Here is a tiny trained network, its code and every weight. The questions are about switching its units off for an input and a target symbol, where a switched-off unit gives its printed mean instead of its output.

import numpy as np


def w(rows, s, z=0):
    codes = np.array(rows[::2]) - 128.0
    scale = np.full(codes.shape[1], s)
    scale[-1] = z or s
    return codes * scale


def norm(h):
    return h / np.sqrt((h * h).mean(-1, keepdims=True) + 1e-5)


def f(y):
    return np.maximum(y, 0)


def softmax(a):
    e = np.exp(a - a.max(-1, keepdims=True))
    return e / e.sum(-1, keepdims=True)


def log_softmax(a):
    a = a - a.max(-1, keepdims=True)
    return a - np.log(np.exp(a).sum(-1, keepdims=True))


def net(x, mask):
    ids = ['ΘΛΞΦΨβγδηπτ'.index(c) for c in x.split()]
    T = len(ids)
    res = E[ids] + P[:T]
    q, k, v = (norm(res) @ M[0].T for M in (Q, K, V))
    z = softmax(np.where(np.tri(T) > 0, q @ k.T / 3**0.5, -1e9)) @ v
    res = res + np.where(mask[0], z, O[0][:, -1]) @ O[0][:, :-1]
    y = f(norm(res) @ A[0][:, :-1].T + A[0][:, -1])
    res = res + np.where(mask[1:9], y, B[0][:, -1]) @ B[0][:, :-1]
    return log_softmax(norm(res)[-1] @ U[:, :-1].T + U[:, -1])


Q, K, V, O, A, B = {}, {}, {}, {}, {}, {}
E = w([
[157,100,149,127],'Θ',
[37,93,121,91],'Λ',
[70,71,137,83],'Ξ',
[159,111,169,185],'Φ',
[191,80,166,217],'Ψ',
[207,87,62,167],'β',
[204,118,92,207],'γ',
[67,123,174,113],'δ',
[70,63,151,162],'η',
[105,143,9,132],'π',
[93,241,113,126],'τ',
],0.014)
P = w([
[88,120,185,93],'0',
[106,129,175,108],'1',
[181,146,173,18],'2',
[95,104,102,221],'3',
[131,134,167,132],'4',
[214,157,141,53],'5',
[108,92,93,246],'6',
[128,127,176,128],'7',
],0.012)
Q[0] = w([
[127,124,204,129],'H1',
[149,151,97,254],'H1',
[168,101,149,111],'H1',
],0.021)
K[0] = w([
[124,100,212,121],'H1',
[183,206,111,148],'H1',
[180,10,175,211],'H1',
],0.013)
V[0] = w([
[179,107,143,118],'H1',
[170,111,189,119],'H1',
[154,3,101,115],'H1',
],0.012)
O[0] = w([
[231,151,184,116,45],'H1',
[64,173,238,80,60],'H1',
[134,2,134,98,254],'H1',
],0.0082,0.00092)
A[0] = w([
[138,80,148,212,93],'N1',
[187,129,167,119,127],'N2',
[176,140,194,94,85],'N3',
[140,103,207,54,118],'N4',
[182,128,59,49,200],'N5',
[218,196,147,2,74],'N6',
[81,76,135,185,1],'N7',
[92,71,92,11,108],'N8',
],0.012,0.0071)
B[0] = w([
[129,100,62,152,186],'N1',
[169,148,134,98,182],'N2',
[83,181,122,117,187],'N3',
[136,117,83,169,255],'N4',
[144,94,194,149,234],'N5',
[137,165,207,8,186],'N6',
[164,125,143,170,148],'N7',
[160,170,126,122,215],'N8',
],0.015,0.0064)
U = w([
[153,120,199,68,231],'Θ',
[72,131,87,80,149],'Λ',
[125,14,114,44,24],'Ξ',
[133,186,216,212,64],'Φ',
[177,133,235,240,1],'Ψ',
[220,71,153,93,142],'β',
[238,183,92,146,84],'γ',
[69,137,196,188,113],'δ',
[88,64,189,198,142],'η',
[137,119,38,151,190],'π',
[120,249,98,211,82],'τ',
],0.015,0.0062)

Each question gives the input, a string of symbols that net reads in full, and the target symbol t.
The units are the heads (3 rows each of Q, K, V and O) and the neurons (one row each of A and B). Each row of codes is followed by its name. A weight is (code - 128) times the scale printed after its matrix; where a second scale follows, it is the last column's (O, A, B and U).
mask holds one flag per unit, heads first, then neurons. A switched-off unit (its flag False) gives its mean, the last column of its rows in O or B, instead of its output. The means were averaged over made-up inputs and are rounded, as every weight is.
A unit's drop is (log p(t) with every unit on - log p(t) with that unit switched off) / (log p(t) with every unit on - log p(t) with every unit switched off).
The circuit of an input: a set's keep is (log p(t) with only the set's units on - log p(t) with every unit switched off) / (log p(t) with every unit on - log p(t) with every unit switched off). Starting from all 9 units, units are removed one at a time, each time the one whose removal leaves the highest keep (on an exact tie, the one counted first), for as long as the keep stays at least 0.8.
circuit, biggest first: the units of the circuit, biggest drop first
most important unit: the unit with the biggest drop
k most important neurons: the k neurons with the biggest drops, biggest first
drop when u is switched off: that unit's drop, to one decimal
input π γ π η π Ψ, target Θ: circuit, biggest first => (N6; H1)
input τ π Λ Ξ, target π: circuit, biggest first => (N5)
input π γ Φ π π π Ψ, target π: 3 most important neurons => (N1; N5; N6)
input π Λ π, target β: circuit, biggest first => (N5; H1)
input η Θ η π β π π Ξ, target Ξ: 4 most important neurons => (N5; N4; N6; N8)
input π π Λ δ Ξ Ψ, target Θ: circuit, biggest first => (H1; N6)
input β Ψ τ Ξ, target τ: 2 most important neurons => (N5; N6)
input Ψ Ξ Θ Ψ π π Ψ Λ, target Λ: 4 most important neurons => (N5; N8; N6; N1)
input π π Ψ π π τ γ, target τ: 2 most important neurons => (N5; N4)
input η π η τ Φ π, target β: 4 most important neurons => (N5; N4; N3; N1)
input Λ τ π Θ π Φ, target Θ: 2 most important neurons => (N6; N3)
input τ β π η, target π: drop when N5 is switched off => 0.3
input π π π η π η γ, target π: drop when N1 is switched off => 0.2
input η δ π π π π η, target π: most important unit => N1
input π η π Φ Λ, target Λ: drop when H1 is switched off => 1.0
